Below are the code and all the weights of a small trained network. Each question names an input and a target symbol and asks about switching units off, where a switched-off unit gives its printed mean instead of its output.

import numpy as np


def w(rows, s, z=0):
    codes = np.array(rows[::2]) - 128.0
    scale = np.full(codes.shape[1], s)
    scale[-1] = z or s
    return codes * scale


def f(y):
    return np.maximum(y, 0)


def softmax(a):
    e = np.exp(a - a.max(-1, keepdims=True))
    return e / e.sum(-1, keepdims=True)


def log_softmax(a):
    a = a - a.max(-1, keepdims=True)
    return a - np.log(np.exp(a).sum(-1, keepdims=True))


def net(x, mask):
    ids = ['αβδεζηθλμξπστφψω'.index(c) for c in x.split()]
    T = len(ids)
    res = E[ids] + P[:T]
    u = 0
    for l in range(3):
        q, k, v = (res @ M[l].T for M in (Q, K, V))
        z = softmax(np.where(np.tri(T) > 0, q @ k.T / 2**0.5, -1e9)) @ v
        res = res + np.where(mask[u], z, O[l][:, -1]) @ O[l][:, :-1]
        u += 1
        y = f(res @ A[l][:, :-1].T + A[l][:, -1])
        res = res + np.where(mask[u : u + 8], y, B[l][:, -1]) @ B[l][:, :-1]
        u += 8
    return log_softmax(res[-1] @ U[:, :-1].T + U[:, -1])


Q, K, V, O, A, B = {}, {}, {}, {}, {}, {}
E = w([
[106,111,140],'α',
[94,100,132],'β',
[115,108,145],'δ',
[96,142,140],'ε',
[103,144,123],'ζ',
[160,122,20],'η',
[202,156,183],'θ',
[76,105,114],'λ',
[132,198,101],'μ',
[72,204,189],'ξ',
[130,7,82],'π',
[109,146,102],'σ',
[95,158,128],'τ',
[110,110,103],'φ',
[194,56,77],'ψ',
[37,154,53],'ω',
],0.02)
P = w([
[108,59,78],'0',
[102,69,76],'1',
[103,78,63],'2',
[110,85,43],'3',
[100,83,21],'4',
[104,87,13],'5',
[94,95,2],'6',
[101,96,13],'7',
[106,106,3],'8',
[109,116,19],'9',
],0.0038)
Q[0] = w([
[191,128,129],'L0H1',
[202,162,253],'L0H1',
],0.012)
K[0] = w([
[186,106,250],'L0H1',
[100,143,250],'L0H1',
],0.015)
V[0] = w([
[112,101,174],'L0H1',
[254,128,116],'L0H1',
],0.0082)
O[0] = w([
[254,132,167,2],'L0H1',
[110,58,175,111],'L0H1',
],0.005,0.0028)
A[0] = w([
[99,117,133,60],'L0N1',
[89,109,170,51],'L0N2',
[218,159,206,194],'L0N3',
[54,177,255,148],'L0N4',
[105,208,169,94],'L0N5',
[32,176,115,255],'L0N6',
[80,179,196,141],'L0N7',
[139,175,129,71],'L0N8',
],0.0089,0.0032)
B[0] = w([
[117,141,125,132],'L0N1',
[146,139,164,131],'L0N2',
[13,160,236,141],'L0N3',
[186,107,53,159],'L0N4',
[167,119,130,152],'L0N5',
[129,184,14,255],'L0N6',
[222,85,2,153],'L0N7',
[160,150,88,136],'L0N8',
],0.0057,0.0092)
Q[1] = w([
[111,123,1],'L1H1',
[71,195,42],'L1H1',
],0.013)
K[1] = w([
[244,25,2],'L1H1',
[145,113,10],'L1H1',
],0.0071)
V[1] = w([
[239,2,43],'L1H1',
[235,182,120],'L1H1',
],0.0057)
O[1] = w([
[218,80,222,254],'L1H1',
[222,107,3,135],'L1H1',
],0.0064,0.0079)
A[1] = w([
[172,55,79,185],'L1N1',
[55,176,161,4],'L1N2',
[182,188,172,231],'L1N3',
[87,154,8,193],'L1N4',
[179,86,99,115],'L1N5',
[91,145,184,140],'L1N6',
[148,177,226,232],'L1N7',
[121,140,126,19],'L1N8',
],0.011,0.0038)
B[1] = w([
[121,165,244,191],'L1N1',
[162,157,112,134],'L1N2',
[114,84,82,148],'L1N3',
[97,168,163,254],'L1N4',
[148,160,173,162],'L1N5',
[115,105,206,132],'L1N6',
[130,93,182,140],'L1N7',
[135,128,120,128],'L1N8',
],0.011,0.015)
Q[2] = w([
[124,207,254],'L2H1',
[200,119,153],'L2H1',
],0.0074)
K[2] = w([
[192,173,186],'L2H1',
[254,45,139],'L2H1',
],0.0073)
V[2] = w([
[14,64,90],'L2H1',
[78,244,252],'L2H1',
],0.0043)
O[2] = w([
[2,74,158,84],'L2H1',
[143,110,51,248],'L2H1',
],0.008,0.015)
A[2] = w([
[117,146,70,48],'L2N1',
[143,165,89,152],'L2N2',
[132,58,172,172],'L2N3',
[126,42,241,107],'L2N4',
[4,72,140,253],'L2N5',
[124,127,131,106],'L2N6',
[186,162,130,31],'L2N7',
[124,60,64,218],'L2N8',
],0.011,0.0063)
B[2] = w([
[76,62,81,185],'L2N1',
[107,131,130,254],'L2N2',
[113,102,56,184],'L2N3',
[116,124,53,212],'L2N4',
[102,66,221,232],'L2N5',
[122,145,119,128],'L2N6',
[106,89,175,207],'L2N7',
[149,8,1,156],'L2N8',
],0.0097,0.0075)
U = w([
[128,88,127,123],'α',
[120,66,132,31],'β',
[87,100,71,114],'δ',
[141,134,140,125],'ε',
[113,130,147,142],'ζ',
[154,143,254,156],'η',
[118,115,134,126],'θ',
[126,87,168,170],'λ',
[121,162,29,16],'μ',
[123,152,149,177],'ξ',
[138,80,45,93],'π',
[108,154,125,202],'σ',
[168,198,113,255],'τ',
[131,93,181,118],'φ',
[206,104,131,152],'ψ',
[102,99,206,38],'ω',
],0.013,0.0058)

Each question gives the input, a string of symbols that net reads in full, and the target symbol t.
The units are the heads (2 rows each of Q, K, V and O) and the neurons (one row each of A and B). Each row of codes is followed by its name. A weight is (code - 128) times the scale printed after its matrix; where a second scale follows, it is the last column's (O, A, B and U).
mask holds one flag per unit, layer by layer, with each layer's heads first. A switched-off unit (its flag False) gives its mean, the last column of its rows in O or B, instead of its output. The means were averaged over made-up inputs and are rounded, as every weight is.
A unit's drop is (log p(t) with every unit on - log p(t) with that unit switched off) / (log p(t) with every unit on - log p(t) with every unit switched off).
The circuit of an input: a set's keep is (log p(t) with only the set's units on - log p(t) with every unit switched off) / (log p(t) with every unit on - log p(t) with every unit switched off). Starting from the 12 units with the biggest drops (on a tie, the unit counted first), units are removed one at a time, each time the one whose removal leaves the highest keep (on an exact tie, the one counted first), for as long as the keep stays at least 0.8.
units of the circuit, in order: the units of the circuit, biggest drop first
k most important neurons: the k neurons with the biggest drops, biggest first
k most important neurons of layer l: the k neurons of layer l with the biggest drops, biggest first
input ω μ φ, target δ: most important neuron of layer 1 => [L1N4]
input σ τ ω ζ τ, target δ: 3 most important neurons of layer 1 => [L1N1 L1N4 L1N5]
input μ λ α τ λ, target ω: units of the circuit, in order => [L2N5 L2H1 L1H1]
input α ε μ, target μ: units of the circuit, in order => [L1H1 L1N1]
input ω λ δ, target δ: units of the circuit, in order => [L1N4 L1H1 L1N1 L2H1]
input σ π ψ ε π λ ψ τ ε, target ψ: units of the circuit, in order => [L1H1 L2H1 L1N1 L1N5]
input μ μ η, target η: units of the circuit, in order => [L1N1 L1H1]
input ω α π τ δ, target π: 4 most important neurons => [L1N4 L1N1 L2N8 L1N5]
input θ ε δ λ τ β ψ π β, target π: units of the circuit, in order => [L1N4 L1H1 L2N8]
input ε φ ξ ψ σ, target ψ: units of the circuit, in order => [L1H1 L1N1 L2H1]
input ω θ τ ε ε δ α ψ α, target ψ: units of the circuit, in order => [L1H1 L2H1 L1N1]
input τ ζ ε ε μ σ ζ ξ τ α, target τ: 3 most important neurons => [L0N7 L0N4 L2N5]
input μ φ τ τ ζ μ μ ζ ω, target δ: 2 most important neurons => [L2N1 L2N5]
input ε β β τ ψ θ ε ζ ε μ, target ψ: units of the circuit, in order => [L1H1 L1N4]
input δ ψ ψ θ μ π σ φ δ α, target π: 2 most important neurons => [L1N4 L0N6]
input δ ε δ ε η τ δ φ ω, target ω: units of the circuit, in order => [L2N5 L2H1 L1N4]
input λ τ ψ β λ, target ψ: 4 most important neurons => [L1N1 L1N4 L1N5 L0N3]
input ε ξ β, target τ: 2 most important neurons => [L0N7 L0N4]
input π α τ τ τ ε ω ζ, target δ: 3 most important neurons => [L1N1 L0N6 L1N4]
input σ π ψ, target ψ: 4 most important neurons => [L2N4 L1N5 L1N1 L1N4]
input ψ η ε τ, target τ: units of the circuit, in order => [L2N5 L1N1 L2H1 L1H1]
input σ δ ξ π λ α, target π: 2 most important neurons => [L1N4 L1N1]
input α λ φ ε ε ω ξ μ ε, target τ: 2 most important neurons => [L0N4 L0N7]
input τ τ ζ ζ ξ, target τ: 4 most important neurons => [L0N7 L0N4 L2N5 L1N1]
input τ ξ α θ μ ζ, target τ: 3 most important neurons => [L0N7 L0N4 L2N5]
input α τ μ τ ω σ, target δ: most important neuron => [L1N1]
input μ ε β ψ ε α τ μ τ, target ψ: 2 most important neurons => [L1N1 L1N4]
input λ ω β, target δ: most important neuron of layer 2 => [L2N8]
